In the rows, 128 means zero.
Each row of numbers belongs to one of the nodes below and depends on some of the facts about them. Some rows are named. Which node is each other row?

How the nodes are related:
K_100 | mumesku dretri | bavim 461
K_104 | mumesku famal | bavim 571
K_117 | pluves K_506 | mumesku klipal
K_128 | mumesku dretri | bavim 642
K_130 | mumesku klipal | bavim 183
K_133 | pluves K_435 | mumesku famal | bavim 571
K_142 | pluves K_471 | mumesku dretri | bavim 495
K_158 | pluves K_247, K_394 | mumesku foskas | bavim 798
K_16 | pluves K_855, K_777, K_675 | mumesku gralo | bavim 571
K_170 | mumesku gralo | bavim 183
K_173 | pluves K_512, K_907 | mumesku klipal | bavim 495
K_175 | pluves K_540 | mumesku dretri
K_193 | pluves K_512 | mumesku gralo | bavim 183
K_203 | pluves K_971 | mumesku gralo
K_204 | mumesku foskas | bavim 247
K_215 | pluves K_640, K_93, K_564 | mumesku klipal | bavim 183
K_216 | mumesku dretri | bavim 798
K_231 | pluves K_345 | mumesku klipal | bavim 461
K_242 | pluves K_491 | mumesku dretri | bavim 571
K_245 | mumesku dretri | bavim 183
K_247 | mumesku dretri | bavim 183
K_286 | mumesku dretri
K_288 | pluves K_559, K_384, K_471 | mumesku tubran | bavim 461
K_289 | mumesku klipal | bavim 461
K_305 | pluves K_204 | mumesku foskas | bavim 247
K_308 | pluves K_559, K_59, K_434, K_662 | mumesku dretri | bavim 571
K_32 | pluves K_884 | mumesku tubran | bavim 642
K_321 | pluves K_884, K_204 | mumesku famal | bavim 461
K_335 | mumesku foskas | bavim 183
K_345 | mumesku dretri
K_349 | mumesku foskas | bavim 495
K_359 | mumesku tubran | bavim 461
K_376 | mumesku foskas | bavim 461
K_384 | pluves K_419, K_662 | mumesku gralo | bavim 495
K_393 | mumesku klipal | bavim 642
K_394 | pluves K_700, K_945 | mumesku dretri | bavim 495
K_396 | pluves K_884 | mumesku dretri | bavim 642
K_403 | mumesku klipal | bavim 461
K_409 | pluves K_840 | mumesku tubran | bavim 571
K_419 | mumesku tubran | bavim 798
K_422 | pluves K_204, K_564 | mumesku klipal
K_431 | pluves K_289 | mumesku dretri | bavim 798
K_434 | mumesku foskas | bavim 642
K_435 | pluves K_556, K_158, K_305 | mumesku foskas | bavim 798
K_438 | pluves K_245, K_979, K_506, K_841, K_158 | mumesku tubran | bavim 798
K_44 | pluves K_865 | mumesku gralo
K_442 | pluves K_581 | mumesku foskas
K_446 | pluves K_288 | mumesku klipal
K_447 | mumesku tubran | bavim 247
K_448 | mumesku tubran | bavim 495
K_459 | mumesku dretri | bavim 247
K_46 | mumesku klipal | bavim 571
K_471 | pluves K_158 | mumesku dretri | bavim 495
K_473 | mumesku dretri | bavim 798
K_478 | pluves K_506, K_752, K_874 | mumesku dretri | bavim 642
K_491 | pluves K_506 | mumesku dretri | bavim 495
K_494 | pluves K_431 | mumesku foskas
K_498 | pluves K_117 | mumesku foskas | bavim 461
K_506 | pluves K_945, K_393 | mumesku foskas | bavim 642
K_512 | pluves K_247, K_749, K_865, K_564 | mumesku tubran
K_527 | pluves K_286 | mumesku klipal | bavim 461
K_532 | pluves K_16, K_158 | mumesku tubran
K_535 | mumesku dretri | bavim 571
K_540 | mumesku gralo | bavim 495
K_556 | pluves K_321, K_874 | mumesku gralo | bavim 247
K_559 | mumesku dretri | bavim 495
K_564 | pluves K_384, K_865, K_662 | mumesku tubran | bavim 495
K_565 | pluves K_384, K_204 | mumesku dretri | bavim 571
K_575 | pluves K_438, K_720 | mumesku foskas | bavim 495
K_581 | pluves K_512, K_945 | mumesku dretri | bavim 183
K_59 | mumesku dretri
K_593 | pluves K_117, K_945 | mumesku dretri
K_598 | pluves K_204, K_564 | mumesku tubran
K_618 | mumesku klipal | bavim 495
K_620 | mumesku dretri | bavim 495
K_625 | mumesku famal | bavim 798
K_640 | mumesku gralo
K_643 | pluves K_620 | mumesku dretri | bavim 798
K_648 | mumesku gralo | bavim 571
K_65 | mumesku tubran | bavim 571
K_657 | pluves K_777 | mumesku famal | bavim 461
K_660 | pluves K_752, K_749 | mumesku gralo | bavim 642
K_662 | mumesku tubran | bavim 183
K_670 | mumesku klipal
K_671 | pluves K_527 | mumesku dretri | bavim 798
K_672 | pluves K_865, K_720 | mumesku famal
K_675 | pluves K_971, K_394, K_598 | mumesku foskas | bavim 571
K_696 | mumesku famal | bavim 247
K_700 | mumesku tubran | bavim 495
K_702 | pluves K_581, K_288 | mumesku dretri
K_720 | pluves K_512 | mumesku gralo | bavim 642
K_747 | pluves K_939, K_158 | mumesku gralo
K_749 | pluves K_945, K_670 | mumesku dretri
K_752 | pluves K_394 | mumesku klipal | bavim 247
K_760 | pluves K_422 | mumesku tubran | bavim 798
K_777 | pluves K_204 | mumesku dretri
K_778 | mumesku dretri | bavim 495
K_781 | pluves K_809, K_471 | mumesku tubran
K_782 | mumesku tubran | bavim 642
K_8 | pluves K_620, K_855, K_874 | mumesku dretri | bavim 495
K_809 | mumesku tubran | bavim 247
K_837 | pluves K_782 | mumesku famal | bavim 461
K_840 | mumesku famal | bavim 798
K_841 | pluves K_884, K_564 | mumesku tubran | bavim 642
K_846 | pluves K_216 | mumesku famal | bavim 798
K_855 | pluves K_971 | mumesku gralo | bavim 461
K_865 | pluves K_700, K_384 | mumesku klipal | bavim 571
K_874 | pluves K_598 | mumesku dretri | bavim 461
K_875 | mumesku foskas | bavim 798
K_884 | pluves K_247, K_865, K_564 | mumesku dretri
K_89 | mumesku gralo | bavim 495
K_891 | mumesku klipal
K_9 | pluves K_32, K_620, K_8, K_939, K_752 | mumesku dretri
K_90 | pluves K_749 | mumesku foskas | bavim 642
K_900 | mumesku tubran | bavim 798
K_907 | pluves K_8, K_841, K_286, K_93 | mumesku gralo
K_93 | mumesku gralo | bavim 247
K_931 | pluves K_396, K_997, K_44, K_158, K_288, K_662, K_598 | mumesku dretri | bavim 571
K_939 | mumesku tubran | bavim 247
K_945 | mumesku gralo | bavim 798
K_946 | pluves K_90 | mumesku klipal
K_951 | mumesku famal | bavim 461
K_971 | pluves K_419, K_777 | mumesku foskas | bavim 571
K_976 | pluves K_700, K_247, K_749, K_662 | mumesku dretri | bavim 642
K_978 | pluves K_438 | mumesku famal | bavim 495
K_979 | pluves K_419 | mumesku famal | bavim 461
K_993 | mumesku tubran | bavim 642
K_997 | mumesku foskas | bavim 247

Some nodes and their rows:
K_59: [114 134 126 111 111 133 127 115 145 121 110 118 130 134 111 132 111 136
 147 132 150 139 117 154 114 160 146 134 119 136 121 130 135 125 124 139
 133 113 123 137 130 119 115 130]
K_90: [ 98 129  72 167 146 109 109 151 133 115 130 205 115 107 159 127 147 101
 128 140 126 112 137 139  99  99 103 110  92 103 124 108 142 145 150 109
 132 205 146 207 142 114 143 163]
K_675: [167 132 109 146 116 114 100 102 122 104 118 116 123 104 130  96 167 117
 122 107 157 122 173 114 135  87  92  85 161 111 155 100 122 148  97 156
 111 156 142 139 116 149 164 114]
K_394: [131 150 138 130 112 126 169 101 143 126  97 153 136 113 122 113 113 129
 140 132 192  96 166 159 119 166 103 124 129 123 125 126 110 109  92 163
 139  94 119 134 115 158 140 137]
K_459: [ 98 132 141 125 151 158 132 142 124 159 150 117 119 168 109 148  88 132
 103 137  84 149  89 146 114 150 162 180  98 119  97 146 129 129 137 126
 116 145 152 104 119 114  97 144]
K_8: [141 161 177 126 103 137 160  95 141 127  88  62 113 136 103 128 105 126
 138 135 179 143 154 174 128 189 136 159 110 145 132 107 135 127  84 153
 128  45 111 106 114 164 131 145]
K_874: [128  87  83 120 116 114  77 110 136 146 134 150 190 161  77  88 157 134
 147 110 119  74 147  55 134 111 128  86 141 133 127 163 123 124 106 130
 152 187 191  65 136 106  93 131]
K_556: [123 110 121 140 132 137 123 155 103 137 147  93 130 155  89 117 124 150
 122 119  89 123 164 149 152 124 157 150  73 131 114 119 156 136 147 106
 185 114 186 162 131 137 137 188]
K_321: [104 115  91 109 129 142  99 133 109 137 141  53 120 140  83 136 130 159
 140  99 106 158 116  97 125 102 119 108 128 134 121 117 111 160 140 104
 182 141 166 177 113  86  92 140]
K_478: [120 138  81 162 142 120 137 142 116 125 152 150  97 110 134 165 149 113
 121 140  95 134 136 138 126 126 103 141 127 106 145  84 154 139 207 100
 141 151 155 186 171 136 131 175]
K_247: [ 80 127 118 119 103 141 150 108 160 100  98 173 115 116 127 138  97 156
 170 151 168 102 144 188 110 185 147 130  98 135 127 139 127 118 146 134
 131 117 105 146 111 131 130 157]
K_939: [ 58 108  95 113 131 132 122 109 110 164 129 135 145 150 145 138 107 178
 145 137 110 107 111 154 114 137 134 154  83 132 118 131 139 132 136 115
 154 159 129 135 123 103 111 158]
K_846: [163 129 150 126 150 141 116 148 137 118 147 107 100 118 153 158 129 123
 117 108  79 178  67  76 124  97 121 125 166 131 117 133 111 142 136 118
  94 135 111 138 136 114 121  44]
K_840: [149 123 129 146 149 129  72 125 140 122 137 158 152 127 170  93 131 124
 119 117 118 144  87  83 109  89 123 123 166 104 132 186 118 143 102 147
  80 216 125 112 119 109 133  47]
K_89: [165 147 213 148 123 141 161 144 127 122 104 123 129 128 134 102  96 114
 106 121 148 129 158 165 135 144 156 180 108 121 114 153 123 123  73 142
 109  70 118  99 113 167 182 110]
K_951: [151 127 156 140 150 142  86 131 127 145 153 127 170 174 131 108 122 130
 115 105  84 130  88  56 116 100 144 122 138 126 118 168 107 133  98 116
 104 176 120  85 116 106  95  87]
K_349: [154 166 201 140 138 127 140 119 152 120  88 143 128 148 125 135 126  74
 117 138 167 125 124 124 108 175 189 146  99 160 123 129 115  71  63 127
  98  94  72  63  93 178 127 127]
K_593: [125 154 130 145 134 119 170 123 129 148 136 149 108 127 123 163 130 129
 119 131 110 154 130 122 118 143  98 145 126 130 120 109 119 119 158 105
 158 111 112 169 147 120 108 143]

Rows to name:
No name comes twice in this set of rows, the named rows included.
[146 123 156 136 103 132 135 122 132 105  88 141 160 126  89  66 131 136
 135 127 189  87 226 163 142 143 132 133  96 124 133 142 129 114  59 154
 146  91 143  91 115 178 166 162]	K_384

Now the same nodes, written a new way:
Some nodes and their rows:
K_809: [124  97 169 100 146  60 175 144 134 189 116  70 124 129 180  85 128 166
  69 167 177 157 128 111 130 151 133 175 181 170  56 143 152 135 224  78]
K_471: [144 133 138  95 146 186 107 106 137 100 138 133 151 161  73 131 124  78
 162 111 110 111 129 125  82 117 131 151 152 123 217 128 149 125  91 131]
K_394: [133 143 139  97 149 160 129 118 149 120 131 133 152 170  65 131 136  77
 153  90 104  98 122 135  81 112 122 161 162 119 187 123 151 136  86 148]
K_393: [101 136 149  91 157 136 135 130 190 149 127 147 153 171 100 123 102  65
  99  96  94  84 115 119 146 121 128 170 161 138 198 101 141 138  91 161]
K_997: [120 106 163  65 159  56 182 144 132 189 119  96 121 124 168 101 129 173
  39 168 207 166 129 100 128 147 118 154 194 162  53 151 170 126 195  79]
K_657: [110 148 137 135  89 118 150 118 131  85 117 108 128 123 121 140 140 110
  85 116 141 140 154 113 145 150 149 144 156 104 152 135 132  86 100  97]
K_142: [123 143 112 107 131 194 101 108 137  84 136 130 145 161  74 145 145  87
 181 141  74 109 128 138  97 114 130 147 139 107 193 141 142 146 120 135]
K_720: [108 132 153  65 161 152 120 124 173 146 123 148 133 144  94 127 124  71
 140 150 171  81 139  97 128 140 132 103 144 127 188 146 152 124 102 147]
K_204: [126 109 182  42 162  66 191 146 144 199 118  63 130 115 166  91 122 142
  12 110 239 170 137 100 135 158 138 147 210 158  44 153 178 102 162  70]
K_491: [134 139 129 110 141 149 136 115 155 133 132 132 140 178  63 136 136  77
 160  68  77  97 114 148  82 109 122 171 154 123 183 107 139 154 105 157]
K_286: [121 116 160  74 152 110 128 121 115 124 114 167  99 157 104 117 140  70
  84 111 119  92 136  91  83 114  97 137 170 131 125 200 140 109 101 113]
K_245: [141 133 154 113 173 144 128 110 136 117 111 153 150 145  71 130 109  81
 130  73 109 107 144 127 109 112  80 130 171 125 131 119 151 113 116 144]
K_777: [122 127 144  86 167 149 147 119 145 120 117  94 148 138 101 132 124  77
  87  73 135 133 142 118 127 125 133 155 202 120 156 135 157 111  99 101]
K_865: [139 131 160 103 167  76 172 126 145 164 132 120 140 142 139 116 114 165
  79 168 116 145 121  83 124 143 133 210 199 157 160 165 163 109 141  93]
K_242: [119 133 119 148 139  51 211 128 150 206 123 119 124 169 124 142 145 164
 111 116  86 126 126 113 137 117 124 223 195 152 136 139 162 148 163 107]
K_175: [108 127  89 151 119 133 132 112 122 110 127 148 114 163 115 142 141 114
 113  99  75 102 141 133 129 110 139 145 139 112 123 147 122 146 161 112]
K_620: [127 132 146  70 143 161 122 115 137 101 127 133 125 163  71 125 132  39
 120  56 132  89 125 116  80 113 130 157 159 118 176 143 144 112  46 134]
K_419: [106 113 207  72 139  98 130 139 157 139 105 123 141 106 137 111  74  74
  47 127 194 124 150  79 157 162 134 122 159 140 142 117 142  73 118 113]

Which node is each row?
No name comes twice in this set of rows, the named rows included.
[121 129 140 136 113  88 135 120 115 108 113 183  86 153 110 138 133  82
  87 143  85  91 139  85  97 139 101 169 149 120 151 203 125  83  83 115]	K_527
[ 81 128 166 103 121  99 123 141 150 100 102 122 137 114 143 123 112  72
  74 161 151 129 156  99 161 149 119 109 142 118 128 144 136  96 123 103]	K_760
[127 124 162  99 206  56 204 141 167 205 114  99 140 149 154 106 122 181
  45 137 117 150 115 110 143 124  97 201 235 168  70 132 168 139 188  92]	K_752
[108 141 118  99 123 177  97 120 144  62 126 154 120 167  89 128 163  69
 148 158  40  99 120 129  83 111 107 155 145 109 166 172 131 141  60 135]	K_173
[102 138 126 101 138 138 146 128 144 113 105 138  81 143 111 123 180 100
 115 154 135  96 144 107 104 125 107 120 163 112  86 210 135 128 108 114]	K_907
[109 138 145  91 196  99 209 141 169 201 103  58 118 123 154 109 160 174
  69 135 179 158 146 112 154 141 121 167 227 135  37 187 172 142 196  75]	K_556
[140 134 147 100 160 153 147 119 150 140 117 114 118 140 106 125 143 130
 147 147 162 125 143 110 108 133 124 149 168 133 121 167 154 127 147 120]	K_44
[111 121 195  79 135  70 146 139 151 153 107 150 141 118 128 127  91  94
  71 139 199 113 151  95 144 145 106 112 143 153 125 123 156  93 135 132]	K_158
[113 123 174  78 119 134 127 137 146 103 117  78 131 128 127  95 132  92
  97 140 146 144 131 125 103 145 127 165 150 126 121 130 139 105 109 108]	K_598
[ 80 131 151 101 115  96 142 142 161 118 101 134 139 119 130 138 113  86
  63 136 165 117 157 104 165 145 126 103 145 129 100 125 150 105 135 115]	K_435
[135 121 111 147 127 173 113 105 126 116 108 164  98 139  83 133 144 102
 145  82 131  87 164 137 125 129 116  99 121 101  80 133 109 125 156 138]	K_170

The same nodes again, as new rows of numbers:
Named rows:
K_471: [167 186 178 180 125 116 151  99 108 153 140 126  56 144 151 212 145 123
 156 142 139 162 104  77 131 118]
K_702: [107 139 140 141 135 133 146 152 126 137 132 113 121 144 108 130 127 124
 124 131 115 103 174 110 124 123]
K_491: [165 143 140 223 102 101 163 110  75 172 171 122  89 135 177 207 154 113
 142 180 142 158  84 123 137 131]
K_671: [120 221 127 101 146 230 161  95  18 241 154 143 130 140  92 111  99 172
 159 200 141  43 166 161  92 178]
K_305: [144 114 138 122 133 140 139 147 137  82 119 122 139 138 136 118 111 141
 123 124 132 122 136 119 136 125]
K_675: [129 103 127  83 125 119 117 136 120 135 113 119 142 128 118 113 129 124
 117 102 123 126 130 144 123 112]
K_89: [168 181 157 181 114 102 144 102 102 129 143 134  96 124 155 186 134 129
 153 147 165 159  66 109 145 150]
K_556: [140 113 129 125 130 142 136 143 137  86 120 123 148 136 143 120 111 140
 121 126 129 122 127 120 133 128]
K_93: [161 103 128 118 132 168 118 131 112  85 118 142 146 134 156 114 110 150
 123 128 137 137 127 134 124 120]
K_203: [108 143 131 121 127 126 141 155 137 114 124 119 146 134 113 120 114 131
 123 114 138  98 135 119 136 141]
K_747: [110 140 127 126 129 131 142 151 135 129 125 120 137 130 120 133 120 131
 123 124 133  97 137 113 130 141]
K_865: [124 100 126  81 128 117 123 132 123 143 117 121 147 128 112 114 134 119
 119 106 117 128 131 141 125 112]
K_618: [168 177 160 173 117  99 140 100 102 129 148 137  92 134 149 178 136 126
 153 148 154 157  73 106 148 152]
K_662: [138  57  76  26 102 106 109 114 180 129  94 132 166 128 123  82 131 117
 111  76  76 174  87 154 114  71]
K_939: [147 106  97 106 135 157 104 124 165  98 127 146 152 123 164 106 105 153
 127 119 104 138 101 110 137 115]
K_809: [136 108 113 100 156 186 138  97 230 175 103 132  69 119 180 198 124 155
 142 144  65 136 140  40  99  77]
K_700: [180 171 124 154 116 116 102  88 134 142 151 156 105 120 183 165 127 139
 156 128 148 174  32  92 153 136]
K_409: [ 61 123  86 148 141  89 132  92 208  90 108 124 139  76  79  93 127 129
 133 145 104 138 127 186 133 147]

Name these rows:
No name comes twice in this set of rows, the named rows included.
[121 106 128 106 129 122 126 132 111 128 118 115 138 133 104 111 136 116
 118 112 110 132 161 158 119  99]	K_535
[142 115 134 126 140 166 103 144 101 135 134 138 127 138 144 120 128 130
 117 119 132 126 170 120 118 107]	K_345
[120 101 127  88 128 116 125 129 125 137 118 120 142 123 108 117 135 120
 121 116 115 125 136 147 121 115]	K_46
[117  96 113 144 127 139 130 145 124 163 148 125 131 128 149 140 135 126
 118 153 119 108 143 129 125 135]	K_117
[107 134 129 132 124 123 151 152 137 136 131 115 130 132 122 135 125 126
 123 132 130  95 144 118 127 145]	K_442
[106 118 121 160 124 130 154 155 116 151 147 110 134 139 122 133 133 117
 118 148 114 105 162 130 124 126]	K_593
[160 186 124 163 110 100 131  89 144 139 152 144 105 119 159 166 124 136
 160 140 135 163  35  95 153 150]	K_448
[112  78 104  56  86  72 172 142 152 113  91  97 173 142  82  99 136  97
 110  96  94 142 105 171 114  97]	K_193
[144  44 110  69 101 108 122 133 119 117 102 119 157 148 114  90 148  95
 103  95  98 177 145 175 106  61]	K_245
[106 173 150 161 173 167  72 134  88 188 154 140 106 100 145 147 126 147
 136 140 168  66 149  95 134 171]	K_625
[ 82 163 150 238 205 176  44 101 103 129 148 160  79  66 134 135 138 152
 139 163 183 109 216 163 136 164]	K_216
[136 113 140 149 138 146 146 138 125  80 128 118 134 144 125 117 120 133
 124 142 114 128 168 131 124 113]	K_459
[124 125 137 111 137 139 115 143 128 118 130 136 135 133 124 113 124 134
 123 117 132 114 150 116 132 136]	K_422
[111 109  85  82 122 120 118 116 170 152 120 125 155 112 121 108 122 132
 125 106  92 125 101 134 130 112]	K_65

Now the same nodes, written a new way:
Some nodes and their rows:
K_837: [ 86 145 151 114 138 153 118 120 165 164  78 151 150 110 125 143 132 148
  54  95 154 129 150 115  97 154 167 112 138 125 154 176 131 114]
K_403: [ 87 137 145 111 119 150 115 148 157 160  53 144 127 116 129 135 124 148
  77 113 156 115 147  97 116 157 170 126 148 140 163 163 114 100]
K_442: [120 144 148 126 144 159 142 151 145 133  41 122 138 115 119 161 123 124
  68 119 123 155 167 144 103 155 156  90 146 145 157 154 143 101]
K_419: [ 81 123 127 123 129 163 156 161 138 165  82 132 138 111 107 129 123 152
  71 112 117 130 156 102 115 178 149 100 165 131 171 154 152 126]
K_478: [127 168 140 150 105 129 134 135 105 131  80 172 155  88 102 145 109 130
  63 107 139 161 163 153  89 180 148 111 187 142 149 137 171 127]
K_133: [125 168 133 151 138 145 156 168 107 127  74 147 152 113  84 153 120 119
  38 109  77 185 205 151 114 192 147 111 174 131 179 177 167 147]
K_749: [130 143 151 131 129 166 147 154 148 131  51 117 131 114 130 161 125 116
  67 121 130 167 152 137 115 136 147  94 156 131 147 153 157  92]
K_512: [130 146 139 130 136 150 156 160 163 143  43 100 154 103 116 168 127 109
  54 112 131 152 142 119 137 154 165  70 131 133 135 153 171  99]
K_448: [ 86 128 143 125 116 164 151 170 130 160  66 135 147 113 111 128 111 147
  74 106 133 138 161 112 130 176 150 104 168 140 165 149 163 126]
K_747: [113 155 139 121 126 138 122 135 140 124  38 142 133 129 112 164 131 120
  36 105 109 150 196 144 104 187 157 108 137 144 167 183 130 129]
K_459: [ 94 169 111 146 131 129 163 152 119 149  81 142 122 114  98 114 115 136
  92 139 117 145 157  96  92 175 158 104 177 138 176 159 138 112]
K_593: [122 147 154 131 130 165 145 148 139 129  52 122 137 119 125 157 122 119
  71 113 134 166 157 144 112 144 143  93 151 141 154 155 150 100]
K_625: [ 86 146 139 127 135 160 142 163 135 163  80 149 141 119 111 121 121 146
  68 110 123 143 174  94 127 163 162 128 169 125 174 178 143 130]
K_32: [119 177 137 152 107 107 138 151 111 131  66 165 174  89  85 139  94 125
  52  94 150 151 172 145 105 194 174  92 161 153 145 137 175 139]
K_559: [ 94 137 142 126 120 160 142 167 131 158  65 139 143 114 114 124 112 151
  74 108 131 129 169 113 128 178 154 115 164 142 165 156 156 126]
K_376: [ 81 130 145 110 133 158 132 144 152 164  51 137 133 112 135 125 118 153
  82 112 159 111 146 102 109 152 170 105 147 149 159 152 126 101]
K_104: [122 172 131 153 130 153 170 189  94 130  64 133 144 121  94 138 107 121
  60 122  75 174 204 126 130 195 139 132 190 138 184 173 154 135]
K_855: [ 91 127 141 110 138 153  97 113 176 161  89 158 135 102 113 163 146 150
  43  94 129 132 143 111  83 167 153 125 142 116 162 173 112 113]

Name these rows:
No name comes twice in this set of rows, the named rows included.
[130 154 132 151 136 153 162 174 112 123  77 138 143 113  83 144 115 118
  58 113  87 184 193 155 115 185 146  95 173 142 173 159 172 135]	K_242
[ 83 126 131 127 119 153 140 132 146 158  74 162 144 118  86 133 131 145
  53  96 141 151 181 139  99 157 163  75 153 135 163 159 175 148]	K_438
[141 168 140 148 106 123 121 152 124 143  73 162 139  71 104 162 123 117
  40 113 118 164 152 122 120 175 158 135 194 109 138 156 165 124]	K_720
[101 136 129 128 145 138 146 166 171 165  82 129 175  90  87 146 127 136
  41  88 128 133 161 110 142 192 180  73 128 124 143 155 178 135]	K_564
[133 155 128 152 141 146 138 171 121 126  88 147 136 108  67 169 126 120
  35 107  55 190 201 147 105 197 144 120 174 121 185 172 140 143]	K_16
[ 75 149 152 116 127 156 128 140 151 163  65 140 145 117 141 130 119 150
  70 105 154 115 148  97 112 156 161 128 149 138 161 176 121 106]	K_951
[120 171 140 136 149 130 147 164 159 129  40 118 169 119 106 151 110 110
  48  95 138 147 179 130 137 176 187  67 103 159 147 169 152 116]	K_884
[ 80 164 165 130 157 143 116 137 171 155  87 162 171 108  98 144 106 144
  57  69 170 147 151 113 110 142 191 106 112 132 158 179 105 111]	K_321
[132 168 129 145 116 123 136 141 116 135  75 150 162  77 106 144 118 127
  51 110 129 143 158 136 104 201 157 108 182 131 142 138 177 127]	K_976
[116 156 160 142 168 157 138 165 155 124  91 121 161 116  88 170  99 133
  72  85 116 171 147 144  94 172 152  91 127 144 173 147  98  90]	K_777

